Below is a small trained network, with its code and all its weights. Each question gives an input and a class and asks what happens when units are switched off, that is, made to give their printed mean instead of their output.

import numpy as np


def w(rows, s, z=0):
    codes = np.array(rows[::2]) - 128.0
    scale = np.full(codes.shape[1], s)
    scale[-1] = z or s
    return codes * scale


def norm(h):
    return h / np.sqrt((h * h).mean(-1, keepdims=True) + 1e-5)


def f(y):
    return y / 2 * (1 + np.tanh(0.7978845608 * (y + 0.044715 * y**3)))


def log_softmax(a):
    a = a - a.max(-1, keepdims=True)
    return a - np.log(np.exp(a).sum(-1, keepdims=True))


def net(x, mask):
    res = np.array(x, float).reshape(1, 8) / 4 @ E
    u = 0
    for l in range(2):
        y = f(norm(res) @ A[l][:, :-1].T + A[l][:, -1])
        res = res + np.where(mask[u : u + 5], y, B[l][:, -1]) @ B[l][:, :-1]
        u += 5
    return log_softmax(norm(res)[-1] @ U[:, :-1].T + U[:, -1])


A, B = {}, {}
E = w([
[124,126,129],'x0',
[174,48,107],'x1',
[131,129,134],'x2',
[104,94,250],'x3',
[125,126,127],'x4',
[127,120,124],'x5',
[130,129,130],'x6',
[94,109,109],'x7',
],0.013)
A[0] = w([
[62,240,127,20],'0.n0',
[73,219,143,8],'0.n1',
[222,200,143,102],'0.n2',
[75,243,179,3],'0.n3',
[116,106,249,133],'0.n4',
],0.014,0.0066)
B[0] = w([
[246,132,154,198],'0.n0',
[201,140,145,171],'0.n1',
[37,143,95,163],'0.n2',
[237,113,124,201],'0.n3',
[86,123,50,254],'0.n4',
],0.013,0.0073)
A[1] = w([
[168,166,73,38],'1.n0',
[154,117,93,249],'1.n1',
[99,127,248,136],'1.n2',
[105,108,196,254],'1.n3',
[50,126,81,69],'1.n4',
],0.016,0.0067)
B[1] = w([
[69,103,110,168],'1.n0',
[113,169,231,255],'1.n1',
[150,153,17,135],'1.n2',
[191,254,62,163],'1.n3',
[78,98,200,183],'1.n4',
],0.013,0.0092)
U = w([
[87,138,158,255],'0',
[197,87,128,148],'1',
[75,141,171,169],'2',
[22,175,6,11],'3',
[77,137,194,90],'4',
[71,139,186,86],'5',
[92,138,191,54],'6',
],0.014,0.0058)

Each question gives the input, the list of numbers given to net, and the class t.
The units are the neurons (one row each of A and B). Each row of codes is followed by its name. A weight is (code - 128) times the scale printed after its matrix; where a second scale follows, it is the last column's (A, B and U).
mask holds one flag per neuron, layer by layer. A switched-off neuron (its flag False) gives its mean, the last column of its row in B, instead of its output. The means were averaged over made-up inputs and are rounded, as every weight is.
A unit's drop is (log p(t) with every unit on - log p(t) with that unit switched off) / (log p(t) with every unit on - log p(t) with every unit switched off).
The circuit of an input: a set's keep is (log p(t) with only the set's units on - log p(t) with every unit switched off) / (log p(t) with every unit on - log p(t) with every unit switched off). Starting from all 10 units, units are removed one at a time, each time the one whose removal leaves the highest keep (on an exact tie, the one counted first), for as long as the keep stays at least 0.8.
units of the circuit, in order: the units of the circuit, biggest drop first
k most important neurons: the k neurons with the biggest drops, biggest first
top k neurons in layer l: the k neurons of layer l with the biggest drops, biggest first
drop of u: that unit's drop, to one decimal
input [5,5,-2,-3,4,4,0,8], class 5: units of the circuit, in order => [0.n3 1.n1 0.n4]
input [6,4,-1,-2,-5,6,-3,1], class 4: most important neuron => [1.n1]
input [8,-3,7,-4,0,-4,-7,7], class 4: top 2 neurons in layer 0 => [0.n4 0.n2]
input [-5,5,3,-4,-2,-2,-7,-2], class 6: top 2 neurons in layer 1 => [1.n1 1.n3]
input [3,-7,-7,3,1,6,6,1], class 1: 2 most important neurons => [0.n3 0.n0]
input [0,5,1,-2,-5,0,-5,8], class 5: units of the circuit, in order => [0.n3 1.n1]
input [-8,-2,-7,-6,7,8,-5,2], class 4: units of the circuit, in order => [0.n4 1.n1]
input [-1,6,-5,-8,-1,-3,1,-7], class 3: top 4 neurons in layer 0 => [0.n0 0.n3 0.n2 0.n1]
input [-2,5,8,-5,5,-4,6,7], class 2: 3 most important neurons => [0.n3 0.n0 1.n1]
input [2,7,-4,-4,3,-5,2,-8], class 5: 4 most important neurons => [1.n1 0.n3 0.n0 0.n2]
input [2,-8,7,-8,-3,-8,7,-2], class 1: top 3 neurons in layer 0 => [0.n0 0.n4 0.n1]
input [-5,-8,6,2,5,-3,-4,-2], class 1: units of the circuit, in order => [0.n3 0.n0]
input [2,-8,3,3,-2,-4,4,-5], class 1: top 3 neurons in layer 0 => [0.n3 0.n0 0.n1]
input [3,-2,0,8,2,-1,8,0], class 3: units of the circuit, in order => [1.n2]
input [2,-5,-6,8,-6,-5,1,-6], class 3: units of the circuit, in order => [1.n2 0.n4]
input [-6,-1,6,-6,0,-7,4,6], class 2: units of the circuit, in order => [0.n4 1.n1]
input [4,-5,-4,8,-1,0,-8,1], class 3: top 2 neurons in layer 1 => [1.n2 1.n1]
input [0,4,3,-3,-4,2,-5,-4], class 6: 2 most important neurons => [1.n1 0.n4]
input [-2,-7,4,3,-2,8,6,-6], class 1: top 3 neurons in layer 0 => [0.n3 0.n0 0.n1]
input [3,2,3,-4,5,-4,8,1], class 6: top neuron in layer 0 => [0.n4]
input [5,4,-5,-3,-6,8,-7,2], class 6: drop of 0.n0 => 0.1
input [-5,-6,6,-1,-2,-4,-4,-2], class 1: drop of 1.n3 => 0.0
input [8,-1,7,-4,-2,-6,1,5], class 4: drop of 1.n3 => 0.1
input [-7,2,-4,8,-7,-8,4,5], class 3: drop of 0.n0 => -0.1
